Here is a tiny trained network, its code and every weight. The questions are about switching its units off for an input and a class, where a switched-off unit gives its printed mean instead of its output.

import numpy as np


def w(rows, s, z=0):
    codes = np.array(rows[::2]) - 128.0
    scale = np.full(codes.shape[1], s)
    scale[-1] = z or s
    return codes * scale


def norm(h):
    return h / np.sqrt((h * h).mean(-1, keepdims=True) + 1e-5)


def f(y):
    return np.maximum(y, 0)


def log_softmax(a):
    a = a - a.max(-1, keepdims=True)
    return a - np.log(np.exp(a).sum(-1, keepdims=True))


def net(x, mask):
    res = np.array(x, float).reshape(1, 3) / 4 @ E
    u = 0
    for l in range(3):
        y = f(norm(res) @ A[l][:, :-1].T + A[l][:, -1])
        res = res + np.where(mask[u : u + 5], y, B[l][:, -1]) @ B[l][:, :-1]
        u += 5
    return log_softmax(norm(res)[-1] @ U[:, :-1].T + U[:, -1])


A, B = {}, {}
E = w([
[226,183,178,149,173,182,174,154,197],'x0',
[63,178,178,253,98,167,139,141,37],'x1',
[33,188,115,158,101,124,56,122,34],'x2',
],0.00051)
A[0] = w([
[169,122,128,103,170,146,152,135,189,20],'0.n1',
[163,75,140,123,137,115,182,172,155,43],'0.n2',
[9,113,91,100,114,111,53,127,26,251],'0.n3',
[148,98,72,24,129,90,98,105,173,42],'0.n4',
[151,89,86,35,115,87,79,94,179,59],'0.n5',
],0.0012,0.00015)
B[0] = w([
[111,162,132,158,138,113,75,116,19,187],'0.n1',
[47,141,124,115,155,115,106,84,52,173],'0.n2',
[40,226,140,237,10,13,110,35,119,250],'0.n3',
[191,32,72,68,193,143,184,188,180,209],'0.n4',
[196,77,109,65,225,158,200,182,193,208],'0.n5',
],0.0011,0.0017)
A[1] = w([
[179,130,181,124,127,151,155,122,195,94],'1.n1',
[153,24,135,161,117,120,190,177,166,51],'1.n2',
[146,77,77,15,155,104,111,135,137,165],'1.n3',
[155,233,128,129,183,175,106,148,86,5],'1.n4',
[37,163,93,125,80,105,10,103,97,47],'1.n5',
],0.0013,0.00018)
B[1] = w([
[26,158,153,194,57,60,82,118,79,191],'1.n1',
[34,83,43,106,100,148,71,83,22,194],'1.n2',
[201,86,134,47,151,185,81,138,253,239],'1.n3',
[219,110,198,185,181,107,108,179,241,181],'1.n4',
[58,159,112,248,2,53,197,41,40,246],'1.n5',
],0.00088,0.0014)
A[2] = w([
[106,63,45,58,94,78,94,103,144,179],'2.n1',
[93,168,152,148,108,200,141,184,71,31],'2.n2',
[169,82,115,16,158,137,125,143,176,50],'2.n3',
[123,32,155,144,128,172,191,111,78,133],'2.n4',
[158,104,110,5,157,143,100,162,161,2],'2.n5',
],0.0021,0.00054)
B[2] = w([
[190,110,225,104,170,148,169,108,186,238],'2.n1',
[163,78,109,58,147,116,123,116,168,175],'2.n2',
[99,103,59,148,58,188,23,155,86,255],'2.n3',
[94,186,64,65,177,113,135,175,98,164],'2.n4',
[139,61,40,119,12,175,6,150,116,237],'2.n5',
],0.002,0.0021)
U = w([
[10,208,131,230,9,53,116,61,37,204],'0',
[237,205,238,207,205,214,167,206,190,153],'1',
[78,163,41,44,219,140,215,208,51,60],'2',
[135,68,189,51,113,65,185,60,204,6],'3',
[207,19,20,39,62,225,3,179,187,217],'4',
],0.0054,0.0025)

Each question gives the input, the list of numbers given to net, and the class t.
The units are the neurons (one row each of A and B). Each row of codes is followed by its name. A weight is (code - 128) times the scale printed after its matrix; where a second scale follows, it is the last column's (A, B and U).
mask holds one flag per neuron, layer by layer. A switched-off neuron (its flag False) gives its mean, the last column of its row in B, instead of its output. The means were averaged over made-up inputs and are rounded, as every weight is.
A unit's drop is (log p(t) with every unit on - log p(t) with that unit switched off) / (log p(t) with every unit on - log p(t) with every unit switched off).
The circuit of an input: a set's keep is (log p(t) with only the set's units on - log p(t) with every unit switched off) / (log p(t) with every unit on - log p(t) with every unit switched off). Starting from the 12 units with the biggest drops (on a tie, the unit counted first), units are removed one at a time, each time the one whose removal leaves the highest keep (on an exact tie, the one counted first), for as long as the keep stays at least 0.8.
circuit, biggest first: the units of the circuit, biggest drop first
unit that matters most: the unit with the biggest drop
top k neurons: the k neurons with the biggest drops, biggest first
top k neurons in layer l: the k neurons of layer l with the biggest drops, biggest first
drop of u: that unit's drop, to one decimal
input [3,5,0], class 1: circuit, biggest first -> [2.n5, 0.n3]
input [5,2,-4], class 1: circuit, biggest first -> [2.n5]
input [-3,3,-6], class 2: circuit, biggest first -> [2.n4, 2.n5]
input [4,-1,3], class 1: circuit, biggest first -> [2.n5, 2.n3]
input [0,7,-2], class 2: top 2 neurons in layer 0 -> [0.n3, 0.n1]
input [-2,-5,8], class 0: top 2 neurons -> [0.n3, 1.n5]
input [-2,-5,5], class 3: top 4 neurons -> [0.n3, 1.n5, 2.n1, 2.n5]
input [1,0,0], class 1: top 2 neurons -> [0.n3, 0.n4]
input [1,1,-5], class 2: top 3 neurons -> [0.n3, 0.n4, 0.n5]
input [3,1,-6], class 2: top 2 neurons -> [0.n3, 2.n4]
input [-3,-1,1], class 0: top 2 neurons -> [0.n3, 1.n5]
input [4,-1,-1], class 1: top 4 neurons -> [0.n4, 0.n5, 2.n5, 1.n3]
input [-6,-3,1], class 3: top 2 neurons -> [0.n3, 2.n1]
input [6,7,3], class 1: unit that matters most -> 0.n3
input [8,3,7], class 1: top 3 neurons -> [0.n3, 2.n5, 2.n3]
input [2,1,-6], class 2: top 2 neurons in layer 1 -> [1.n1, 1.n3]
input [-5,-2,2], class 0: drop of 1.n5 -> 0.3
input [8,-1,1], class 1: drop of 2.n5 -> 0.1
input [8,-2,1], class 1: drop of 0.n3 -> 0.0
input [7,1,8], class 1: top neuron in layer 1 -> [1.n4]
